Below are the code and all the weights of a small trained network. Each question names an input and a target symbol and asks about switching units off, where a switched-off unit gives its printed mean instead of its output.

import numpy as np


def w(rows, s, z=0):
    codes = np.array(rows[::2]) - 128.0
    scale = np.full(codes.shape[1], s)
    scale[-1] = z or s
    return codes * scale


def f(y):
    return np.maximum(y, 0)


def softmax(a):
    e = np.exp(a - a.max(-1, keepdims=True))
    return e / e.sum(-1, keepdims=True)


def log_softmax(a):
    a = a - a.max(-1, keepdims=True)
    return a - np.log(np.exp(a).sum(-1, keepdims=True))


def net(x, mask):
    ids = ['ΘΠΣαβζηλψ'.index(c) for c in x.split()]
    T = len(ids)
    res = E[ids] + P[:T]
    r = res
    for j in range(2):
        rows = slice(4 * j, 4 * j + 4)
        q, k, v = (r @ M[0][rows].T for M in (Q, K, V))
        z = softmax(np.where(np.tri(T) > 0, q @ k.T / 4**0.5, -1e9)) @ v
        o = O[0][rows]
        res = res + np.where(mask[j], z, o[:, -1]) @ o[:, :-1]
    y = f(res @ A[0][:, :-1].T + A[0][:, -1])
    res = res + np.where(mask[2:10], y, B[0][:, -1]) @ B[0][:, :-1]
    return log_softmax(res[-1] @ U[:, :-1].T + U[:, -1])


Q, K, V, O, A, B = {}, {}, {}, {}, {}, {}
E = w([
[115,74,135],'Θ',
[115,77,141],'Π',
[122,80,133],'Σ',
[128,76,129],'α',
[196,96,10],'β',
[49,192,73],'ζ',
[108,243,191],'η',
[24,101,178],'λ',
[186,210,254],'ψ',
],0.0073)
P = w([
[82,4,168],'0',
[120,77,107],'1',
[124,108,88],'2',
[119,148,83],'3',
[130,165,74],'4',
[140,198,58],'5',
[151,188,49],'6',
[154,207,38],'7',
],0.0034)
Q[0] = w([
[39,7,97],'head 0',
[97,200,75],'head 0',
[101,197,115],'head 0',
[114,68,93],'head 0',
[174,192,110],'head 1',
[94,66,100],'head 1',
[73,135,90],'head 1',
[103,221,56],'head 1',
],0.017)
K[0] = w([
[88,249,220],'head 0',
[210,133,132],'head 0',
[187,103,144],'head 0',
[110,196,135],'head 0',
[180,173,145],'head 1',
[87,101,66],'head 1',
[90,163,97],'head 1',
[137,236,112],'head 1',
],0.02)
V[0] = w([
[85,149,141],'head 0',
[238,122,99],'head 0',
[76,9,168],'head 0',
[23,134,5],'head 0',
[206,183,224],'head 1',
[55,198,108],'head 1',
[107,120,209],'head 1',
[173,81,81],'head 1',
],0.013)
O[0] = w([
[96,144,160,97],'head 0',
[226,111,84,144],'head 0',
[36,46,74,254],'head 0',
[45,252,84,223],'head 0',
[234,96,174,34],'head 1',
[92,213,180,111],'head 1',
[152,58,183,87],'head 1',
[121,119,59,176],'head 1',
],0.015,0.0024)
A[0] = w([
[128,54,153,64],'neuron 0',
[51,119,255,123],'neuron 1',
[199,101,128,120],'neuron 2',
[54,92,206,74],'neuron 3',
[149,138,163,254],'neuron 4',
[73,132,163,79],'neuron 5',
[104,101,206,89],'neuron 6',
[67,62,246,137],'neuron 7',
],0.0088,0.0068)
B[0] = w([
[102,124,214,181],'neuron 0',
[149,40,64,240],'neuron 1',
[119,106,50,193],'neuron 2',
[110,48,213,222],'neuron 3',
[30,7,180,234],'neuron 4',
[148,185,169,194],'neuron 5',
[132,225,106,167],'neuron 6',
[85,250,66,255],'neuron 7',
],0.019,0.0052)
U = w([
[29,105,159,172],'Θ',
[116,89,13,189],'Π',
[135,112,120,82],'Σ',
[190,146,86,77],'α',
[154,141,153,3],'β',
[125,242,175,102],'ζ',
[159,130,253,186],'η',
[155,145,153,3],'λ',
[203,22,153,159],'ψ',
],0.0052,0.0057)

Each question gives the input, a string of symbols that net reads in full, and the target symbol t.
The units are the heads (4 rows each of Q, K, V and O) and the neurons (one row each of A and B). Each row of codes is followed by its name. A weight is (code - 128) times the scale printed after its matrix; where a second scale follows, it is the last column's (O, A, B and U).
mask holds one flag per unit, heads first, then neurons. A switched-off unit (its flag False) gives its mean, the last column of its rows in O or B, instead of its output. The means were averaged over made-up inputs and are rounded, as every weight is.
A unit's drop is (log p(t) with every unit on - log p(t) with that unit switched off) / (log p(t) with every unit on - log p(t) with every unit switched off).
The circuit of an input: a set's keep is (log p(t) with only the set's units on - log p(t) with every unit switched off) / (log p(t) with every unit on - log p(t) with every unit switched off). Starting from all 10 units, units are removed one at a time, each time the one whose removal leaves the highest keep (on an exact tie, the one counted first), for as long as the keep stays at least 0.8.
circuit, biggest first: the units of the circuit, biggest drop first
most important unit: the unit with the biggest drop
top k neurons: the k neurons with the biggest drops, biggest first
heads that matter: for each layer, one digit per head in row order, 1 if its drop is at least 0.15 and else 0, layers parted by /
drop when u is switched off: that unit's drop, to one decimal
input α η β Σ Θ ψ α, target ψ: heads that matter -> 10
input α β ψ Π, target ψ: most important unit -> head 0
input β ζ α Π, target ζ: top 2 neurons -> (neuron 4; neuron 1)
input β α Σ α η Σ ψ, target ψ: circuit, biggest first -> (head 1; head 0; neuron 7)
input β ζ Σ, target ζ: circuit, biggest first -> (head 0; neuron 4; neuron 5)
input Σ η ζ ζ β, target ζ: circuit, biggest first -> (head 0; head 1)
input Σ ζ β, target ζ: top 2 neurons -> (neuron 1; neuron 4)
input η ψ ψ α β ψ Θ, target ψ: heads that matter -> 10
input β ψ Σ, target ψ: top 2 neurons -> (neuron 7; neuron 0)
input ζ β ζ α, target ζ: top 2 neurons -> (neuron 5; neuron 4)
input β ζ Σ Σ, target ζ: top 2 neurons -> (neuron 4; neuron 1)
input Σ α β η, target η: top 3 neurons -> (neuron 7; neuron 1; neuron 2)
input α β ψ η, target ψ: top 2 neurons -> (neuron 7; neuron 4)
input ψ Θ Θ α η β Σ η, target η: circuit, biggest first -> (head 1)
input ψ Θ β ψ Σ, target ψ: drop when neuron 5 is switched off -> 0.0
input α Θ β Σ ζ, target ζ: drop when neuron 4 is switched off -> 0.2
input α Θ β ψ α, target ψ: drop when neuron 1 is switched off -> -0.1
